Here is a tiny trained network, its code and every weight. The questions are about switching its units off for an input and a class, where a switched-off unit gives its printed mean instead of its output.

import numpy as np


def w(rows, s, z=0):
    codes = np.array(rows[::2]) - 128.0
    scale = np.full(codes.shape[1], s)
    scale[-1] = z or s
    return codes * scale


def f(y):
    return y / 2 * (1 + np.tanh(0.7978845608 * (y + 0.044715 * y**3)))


def log_softmax(a):
    a = a - a.max(-1, keepdims=True)
    return a - np.log(np.exp(a).sum(-1, keepdims=True))


def net(x, mask):
    res = np.array(x, float).reshape(1, 7) / 4 @ E
    y = f(res @ A[0][:, :-1].T + A[0][:, -1])
    res = res + np.where(mask, y, B[0][:, -1]) @ B[0][:, :-1]
    return log_softmax(res[-1] @ U[:, :-1].T + U[:, -1])


A, B = {}, {}
E = w([
[121,89,95,113,109,106,1],'x0',
[229,151,224,77,110,131,102],'x1',
[167,67,110,95,226,178,136],'x2',
[127,125,130,126,123,136,129],'x3',
[133,41,112,75,82,65,203],'x4',
[132,128,128,132,130,126,127],'x5',
[208,159,33,136,88,151,139],'x6',
],0.0094)
A[0] = w([
[109,200,125,171,58,105,142,94],'N0',
[78,80,105,187,148,141,125,99],'N1',
[57,87,225,99,191,120,116,98],'N2',
[178,114,85,115,197,183,168,153],'N3',
[66,101,183,130,165,87,115,35],'N4',
[104,190,154,140,160,174,138,60],'N5',
[161,159,63,104,115,163,154,179],'N6',
[131,82,119,111,111,92,147,42],'N7',
[113,163,133,169,99,49,106,11],'N8',
[176,109,165,107,111,113,144,71],'N9',
[155,90,117,118,135,71,171,101],'N10',
[118,94,111,139,131,97,185,148],'N11',
[121,98,97,123,140,137,7,164],'N12',
[74,111,71,133,141,124,96,55],'N13',
[175,88,160,110,98,111,79,207],'N14',
[130,161,140,165,148,148,94,45],'N15',
[118,160,154,123,172,178,220,106],'N16',
[106,110,88,195,138,140,152,67],'N17',
[142,99,91,96,216,158,87,86],'N18',
[169,132,182,127,132,99,107,2],'N19',
[135,144,131,171,150,161,90,72],'N20',
[196,138,55,124,111,126,115,14],'N21',
[120,183,115,128,176,145,78,56],'N22',
[92,122,91,123,123,138,144,151],'N23',
[72,113,97,157,142,129,138,87],'N24',
[61,103,63,122,154,66,155,122],'N25',
[155,77,114,117,201,137,133,9],'N26',
[132,159,133,202,176,167,115,53],'N27',
[194,123,184,103,127,132,99,79],'N28',
[133,72,101,90,119,51,106,60],'N29',
[143,55,124,100,128,114,170,125],'N30',
],0.013,0.0038)
B[0] = w([
[85,79,118,65,108,50,44,210],'N0',
[168,172,114,95,181,173,95,191],'N1',
[165,78,33,198,138,124,100,218],'N2',
[80,101,130,101,117,67,80,206],'N3',
[251,30,2,207,130,133,119,180],'N4',
[107,135,140,168,105,135,195,181],'N5',
[171,117,76,202,130,116,97,195],'N6',
[92,108,139,140,58,162,179,163],'N7',
[93,50,121,58,70,112,92,170],'N8',
[146,188,167,112,141,184,117,162],'N9',
[104,138,143,147,88,162,172,175],'N10',
[95,149,184,142,132,157,153,181],'N11',
[64,194,193,235,168,62,188,253],'N12',
[143,193,155,69,211,166,91,185],'N13',
[125,191,158,101,191,147,113,209],'N14',
[119,74,119,91,71,178,171,171],'N15',
[113,162,167,152,164,42,116,197],'N16',
[198,178,100,72,150,164,118,177],'N17',
[78,66,155,69,97,54,75,208],'N18',
[198,137,81,53,117,173,70,158],'N19',
[84,64,166,142,76,204,205,177],'N20',
[201,51,8,223,142,141,121,186],'N21',
[93,117,179,123,34,212,200,190],'N22',
[140,170,127,135,167,193,119,168],'N23',
[174,122,137,36,169,147,103,181],'N24',
[133,163,132,83,181,156,136,217],'N25',
[97,63,126,29,63,87,101,169],'N26',
[98,120,205,135,89,162,194,193],'N27',
[177,199,126,56,184,173,119,195],'N28',
[50,131,232,197,99,171,203,193],'N29',
[82,131,169,156,83,152,163,189],'N30',
],0.0078,0.011)
U = w([
[86,157,198,134,51,228,255,109],'0',
[186,240,157,28,193,208,122,92],'1',
[209,87,56,221,123,137,131,114],'2',
[58,112,169,23,71,31,75,61],'3',
[86,236,214,184,172,56,177,255],'4',
],0.0096,0.0097)

Each question gives the input, the list of numbers given to net, and the class t.
The units are the neurons (one row each of A and B). Each row of codes is followed by its name. A weight is (code - 128) times the scale printed after its matrix; where a second scale follows, it is the last column's (A, B and U).
mask holds one flag per neuron, in row order. A switched-off neuron (its flag False) gives its mean, the last column of its row in B, instead of its output. The means were averaged over made-up inputs and are rounded, as every weight is.
A unit's drop is (log p(t) with every unit on - log p(t) with that unit switched off) / (log p(t) with every unit on - log p(t) with every unit switched off).
The circuit of an input: a set's keep is (log p(t) with only the set's units on - log p(t) with every unit switched off) / (log p(t) with every unit on - log p(t) with every unit switched off). Starting from the 12 units with the biggest drops (on a tie, the unit counted first), units are removed one at a time, each time the one whose removal leaves the highest keep (on an exact tie, the one counted first), for as long as the keep stays at least 0.8.
units of the circuit, in order: the units of the circuit, biggest drop first
most important unit: the unit with the biggest drop
k most important neurons: the k neurons with the biggest drops, biggest first
drop of u: that unit's drop, to one decimal
input [-8,6,4,6,5,7,-4], class 4: units of the circuit, in order : N16
input [7,-1,2,2,1,5,-6], class 4: 2 most important neurons : N12, N21
input [4,-3,-8,-8,-7,-7,-4], class 3: 2 most important neurons : N0, N8
input [6,6,-7,7,-6,-2,-3], class 3: 2 most important neurons : N8, N0
input [4,-7,3,8,-5,1,-7], class 1: 3 most important neurons : N13, N1, N24
input [-1,0,0,-2,-5,-2,7], class 2: 2 most important neurons : N21, N6
input [8,7,-4,3,-5,-5,7], class 4: 3 most important neurons : N12, N14, N4
input [5,5,3,4,7,2,-7], class 0: 2 most important neurons : N29, N30
input [6,5,-5,4,-6,5,-8], class 2: 2 most important neurons : N4, N2
input [8,-1,-3,-6,8,-7,3], class 0: 2 most important neurons : N29, N7
input [-6,-6,-1,6,-2,5,8], class 2: 2 most important neurons : N6, N21
input [-6,3,4,4,5,-5,-8], class 2: 2 most important neurons : N2, N4
input [5,-1,6,1,-3,-2,-1], class 3: 2 most important neurons : N18, N26
input [-8,3,5,-3,2,-4,1], class 4: most important unit : N16
input [-5,-3,8,4,-1,7,-6], class 3: drop of N3 : 0.2
input [5,2,4,7,-6,1,-5], class 0: drop of N20 : 0.4
input [8,0,3,-6,0,-5,-7], class 4: drop of N18 : 0.3
